Below is a small trained network, with its code and all its weights. Each question gives an input and a target symbol and asks what happens when units are switched off, that is, made to give their printed mean instead of their output.

import numpy as np


def w(rows, s, z=0):
    codes = np.array(rows[::2]) - 128.0
    scale = np.full(codes.shape[1], s)
    scale[-1] = z or s
    return codes * scale


def f(y):
    return y / 2 * (1 + np.tanh(0.7978845608 * (y + 0.044715 * y**3)))


def softmax(a):
    e = np.exp(a - a.max(-1, keepdims=True))
    return e / e.sum(-1, keepdims=True)


def log_softmax(a):
    a = a - a.max(-1, keepdims=True)
    return a - np.log(np.exp(a).sum(-1, keepdims=True))


def net(x, mask):
    ids = ['ΔΘαβγεμξτ'.index(c) for c in x.split()]
    T = len(ids)
    res = E[ids] + P[:T]
    u = 0
    for l in range(3):
        r = res
        for j in range(2):
            rows = slice(4 * j, 4 * j + 4)
            q, k, v = (r @ M[l][rows].T for M in (Q, K, V))
            z = softmax(np.where(np.tri(T) > 0, q @ k.T / 4**0.5, -1e9)) @ v
            o = O[l][rows]
            res = res + np.where(mask[u + j], z, o[:, -1]) @ o[:, :-1]
        u += 2
        y = f(res @ A[l][:, :-1].T + A[l][:, -1])
        res = res + np.where(mask[u : u + 8], y, B[l][:, -1]) @ B[l][:, :-1]
        u += 8
    return log_softmax(res[-1] @ U[:, :-1].T + U[:, -1])


Q, K, V, O, A, B = {}, {}, {}, {}, {}, {}
E = w([
[126,123,56,154],'Δ',
[171,71,132,137],'Θ',
[154,149,147,170],'α',
[155,167,98,113],'β',
[169,2,135,78],'γ',
[99,155,64,91],'ε',
[99,97,181,172],'μ',
[54,100,150,141],'ξ',
[89,215,103,93],'τ',
],0.0098)
P = w([
[157,160,154,164],'0',
[103,59,86,67],'1',
[160,24,1,147],'2',
[88,172,206,82],'3',
[54,99,146,53],'4',
[213,41,13,195],'5',
],0.0092)
Q[0] = w([
[206,128,70,107],'0.h0',
[217,68,93,22],'0.h0',
[128,141,105,243],'0.h0',
[108,78,97,184],'0.h0',
[137,95,184,24],'0.h1',
[235,68,164,13],'0.h1',
[31,193,168,228],'0.h1',
[19,203,254,13],'0.h1',
],0.0073)
K[0] = w([
[209,136,64,67],'0.h0',
[151,95,31,93],'0.h0',
[175,152,161,101],'0.h0',
[156,95,158,96],'0.h0',
[131,152,171,69],'0.h1',
[166,119,253,69],'0.h1',
[157,145,40,143],'0.h1',
[138,158,88,20],'0.h1',
],0.0079)
V[0] = w([
[85,192,244,62],'0.h0',
[1,128,152,101],'0.h0',
[115,78,11,23],'0.h0',
[68,103,28,68],'0.h0',
[88,106,85,215],'0.h1',
[124,26,191,3],'0.h1',
[153,184,72,164],'0.h1',
[232,17,76,67],'0.h1',
],0.0054)
O[0] = w([
[73,182,219,89,21],'0.h0',
[44,88,172,61,147],'0.h0',
[88,117,2,135,253],'0.h0',
[86,54,27,115,230],'0.h0',
[181,85,45,45,173],'0.h1',
[26,97,111,226,155],'0.h1',
[164,167,120,100,111],'0.h1',
[101,151,19,230,174],'0.h1',
],0.006,0.0018)
A[0] = w([
[212,56,129,221,190],'0.n0',
[153,128,43,179,58],'0.n1',
[41,55,197,61,255],'0.n2',
[146,55,68,179,37],'0.n3',
[44,183,156,98,189],'0.n4',
[119,80,17,160,79],'0.n5',
[64,254,135,111,226],'0.n6',
[157,233,248,186,153],'0.n7',
],0.0067,0.0034)
B[0] = w([
[106,158,95,179,206],'0.n0',
[87,85,153,149,189],'0.n1',
[131,16,144,153,217],'0.n2',
[83,197,157,129,205],'0.n3',
[74,103,169,52,165],'0.n4',
[80,143,187,169,255],'0.n5',
[116,157,143,2,165],'0.n6',
[141,188,224,167,169],'0.n7',
],0.0079,0.0066)
Q[1] = w([
[126,55,140,43],'1.h0',
[146,51,156,120],'1.h0',
[94,169,189,191],'1.h0',
[63,60,137,2],'1.h0',
[141,31,132,36],'1.h1',
[220,133,153,72],'1.h1',
[131,176,127,189],'1.h1',
[93,43,21,138],'1.h1',
],0.0047)
K[1] = w([
[31,87,110,149],'1.h0',
[59,140,138,171],'1.h0',
[191,173,153,167],'1.h0',
[2,55,94,120],'1.h0',
[138,40,92,108],'1.h1',
[161,143,56,101],'1.h1',
[164,201,156,174],'1.h1',
[108,90,153,173],'1.h1',
],0.0061)
V[1] = w([
[179,94,42,138],'1.h0',
[89,155,134,227],'1.h0',
[92,161,253,87],'1.h0',
[53,188,141,187],'1.h0',
[100,203,194,209],'1.h1',
[233,130,159,135],'1.h1',
[179,152,105,131],'1.h1',
[22,139,101,111],'1.h1',
],0.0051)
O[1] = w([
[120,254,126,221,27],'1.h0',
[121,88,238,110,163],'1.h0',
[166,60,86,27,254],'1.h0',
[92,80,224,27,175],'1.h0',
[169,74,130,47,198],'1.h1',
[237,119,89,146,79],'1.h1',
[203,153,153,134,55],'1.h1',
[14,143,154,93,173],'1.h1',
],0.0041,0.0038)
A[1] = w([
[83,130,156,70,143],'1.n0',
[224,254,113,161,143],'1.n1',
[188,151,83,124,253],'1.n2',
[219,173,141,141,117],'1.n3',
[185,112,173,133,120],'1.n4',
[104,140,109,120,79],'1.n5',
[167,214,174,78,106],'1.n6',
[93,129,170,182,157],'1.n7',
],0.0094,0.0052)
B[1] = w([
[159,91,118,70,253],'1.n0',
[155,93,2,191,164],'1.n1',
[111,139,11,139,163],'1.n2',
[213,149,94,184,163],'1.n3',
[189,133,156,189,161],'1.n4',
[157,141,140,115,130],'1.n5',
[170,200,135,126,187],'1.n6',
[135,144,199,146,212],'1.n7',
],0.008,0.0062)
Q[2] = w([
[144,155,146,100],'2.h0',
[104,216,146,152],'2.h0',
[131,137,194,127],'2.h0',
[157,87,155,27],'2.h0',
[84,132,163,3],'2.h1',
[159,152,25,234],'2.h1',
[102,135,15,141],'2.h1',
[94,101,78,131],'2.h1',
],0.0071)
K[2] = w([
[97,111,94,185],'2.h0',
[149,142,55,246],'2.h0',
[82,182,87,165],'2.h0',
[1,120,157,83],'2.h0',
[22,140,183,43],'2.h1',
[249,86,116,170],'2.h1',
[191,104,184,103],'2.h1',
[161,172,216,117],'2.h1',
],0.0053)
V[2] = w([
[134,177,25,149],'2.h0',
[114,112,100,41],'2.h0',
[173,238,191,99],'2.h0',
[101,3,77,123],'2.h0',
[215,140,193,157],'2.h1',
[230,244,90,115],'2.h1',
[178,107,109,200],'2.h1',
[108,251,46,99],'2.h1',
],0.0057)
O[2] = w([
[98,204,127,120,98],'2.h0',
[124,123,31,117,161],'2.h0',
[16,76,153,112,123],'2.h0',
[255,153,80,163,168],'2.h0',
[178,40,185,97,246],'2.h1',
[133,106,156,54,254],'2.h1',
[207,149,189,113,194],'2.h1',
[76,183,95,35,81],'2.h1',
],0.0061,0.0072)
A[2] = w([
[143,97,191,20,3],'2.n0',
[191,177,2,91,86],'2.n1',
[162,212,200,163,107],'2.n2',
[199,102,188,184,41],'2.n3',
[144,19,84,135,157],'2.n4',
[60,109,91,155,145],'2.n5',
[30,152,136,160,91],'2.n6',
[95,134,37,34,40],'2.n7',
],0.0067,0.0079)
B[2] = w([
[55,254,72,143,207],'2.n0',
[21,30,128,74,157],'2.n1',
[159,191,132,209,160],'2.n2',
[31,147,84,131,178],'2.n3',
[210,155,125,143,250],'2.n4',
[186,142,64,132,182],'2.n5',
[65,149,83,103,153],'2.n6',
[41,38,199,210,165],'2.n7',
],0.007,0.013)
U = w([
[152,215,128,143,141],'Δ',
[124,118,252,137,97],'Θ',
[180,133,97,39,253],'α',
[91,141,160,62,142],'β',
[75,113,160,221,14],'γ',
[111,187,2,128,166],'ε',
[167,18,197,116,222],'μ',
[198,116,36,212,118],'ξ',
[77,52,85,102,15],'τ',
],0.006,0.0025)

Each question gives the input, a string of symbols that net reads in full, and the target symbol t.
The units are the heads (4 rows each of Q, K, V and O) and the neurons (one row each of A and B). Each row of codes is followed by its name. A weight is (code - 128) times the scale printed after its matrix; where a second scale follows, it is the last column's (O, A, B and U).
mask holds one flag per unit, layer by layer, with each layer's heads first. A switched-off unit (its flag False) gives its mean, the last column of its rows in O or B, instead of its output. The means were averaged over made-up inputs and are rounded, as every weight is.
A unit's drop is (log p(t) with every unit on - log p(t) with that unit switched off) / (log p(t) with every unit on - log p(t) with every unit switched off).
The circuit of an input: a set's keep is (log p(t) with only the set's units on - log p(t) with every unit switched off) / (log p(t) with every unit on - log p(t) with every unit switched off). Starting from the 12 units with the biggest drops (on a tie, the unit counted first), units are removed one at a time, each time the one whose removal leaves the highest keep (on an exact tie, the one counted first), for as long as the keep stays at least 0.8.
units of the circuit, in order: the units of the circuit, biggest drop first
unit that matters most: the unit with the biggest drop
top k neurons: the k neurons with the biggest drops, biggest first
top k neurons in layer l: the k neurons of layer l with the biggest drops, biggest first
which heads matter: for each layer, one digit per head in row order, 1 if its drop is at least 0.15 and else 0, layers parted by /
input ξ Θ ξ β ξ γ, target ξ: units of the circuit, in order => [2.h1, 0.h0]
input β ε α Δ, target ε: units of the circuit, in order => [2.h1]
input γ μ γ ξ, target μ: which heads matter => 10 / 10 / 11
input α β Θ, target α: which heads matter => 11 / 11 / 01
input τ α Δ Δ γ ε, target τ: top 4 neurons => [0.n7, 1.n6, 0.n6, 2.n7]
input ξ α μ Δ ξ γ, target ξ: which heads matter => 10 / 00 / 11
input ε ξ α μ ξ μ, target ε: top 3 neurons => [0.n2, 0.n0, 0.n5]
input μ α Θ ξ ξ, target ξ: top 2 neurons => [0.n2, 2.n4]
input Θ μ β μ β, target μ: top 2 neurons in layer 2 => [2.n0, 2.n3]
input Δ ε Θ, target Δ: which heads matter => 01 / 10 / 11
input Δ μ Δ α ε τ, target Δ: which heads matter => 11 / 11 / 10
input Θ β β, target Θ: which heads matter => 10 / 10 / 11
input ε μ ξ Θ μ, target ξ: top 2 neurons in layer 1 => [1.n6, 1.n4]
input ξ ε μ ξ Θ, target ξ: unit that matters most => 2.h1
input α β Δ, target α: top 2 neurons in layer 1 => [1.n1, 1.n3]
input ε β Δ, target ε: which heads matter => 00 / 00 / 01
input γ α Θ ξ ε, target ξ: top 2 neurons in layer 1 => [1.n0, 1.n6]
input β α μ, target β: which heads matter => 11 / 00 / 11
input β β α τ ε, target τ: top 2 neurons => [2.n7, 0.n6]
input α τ ξ β Δ α, target α: unit that matters most => 2.h1
input α α μ β α ξ, target α: top 3 neurons => [0.n7, 2.n0, 0.n2]
input ε β Δ ξ Δ α, target ε: top 3 neurons in layer 0 => [0.n2, 0.n0, 0.n3]
input Θ ξ Δ ε τ, target τ: which heads matter => 00 / 00 / 01
input α Δ Δ ξ Δ Θ, target α: top 2 neurons in layer 0 => [0.n7, 0.n2]
input γ ξ ξ ξ μ, target ξ: which heads matter => 00 / 00 / 11
input ε ε Θ ξ β, target ξ: which heads matter => 10 / 00 / 11
input μ Δ α α, target Δ: top 2 neurons => [2.n2, 1.n6]
input Θ ξ ε Θ β ξ, target Θ: unit that matters most => 0.h0
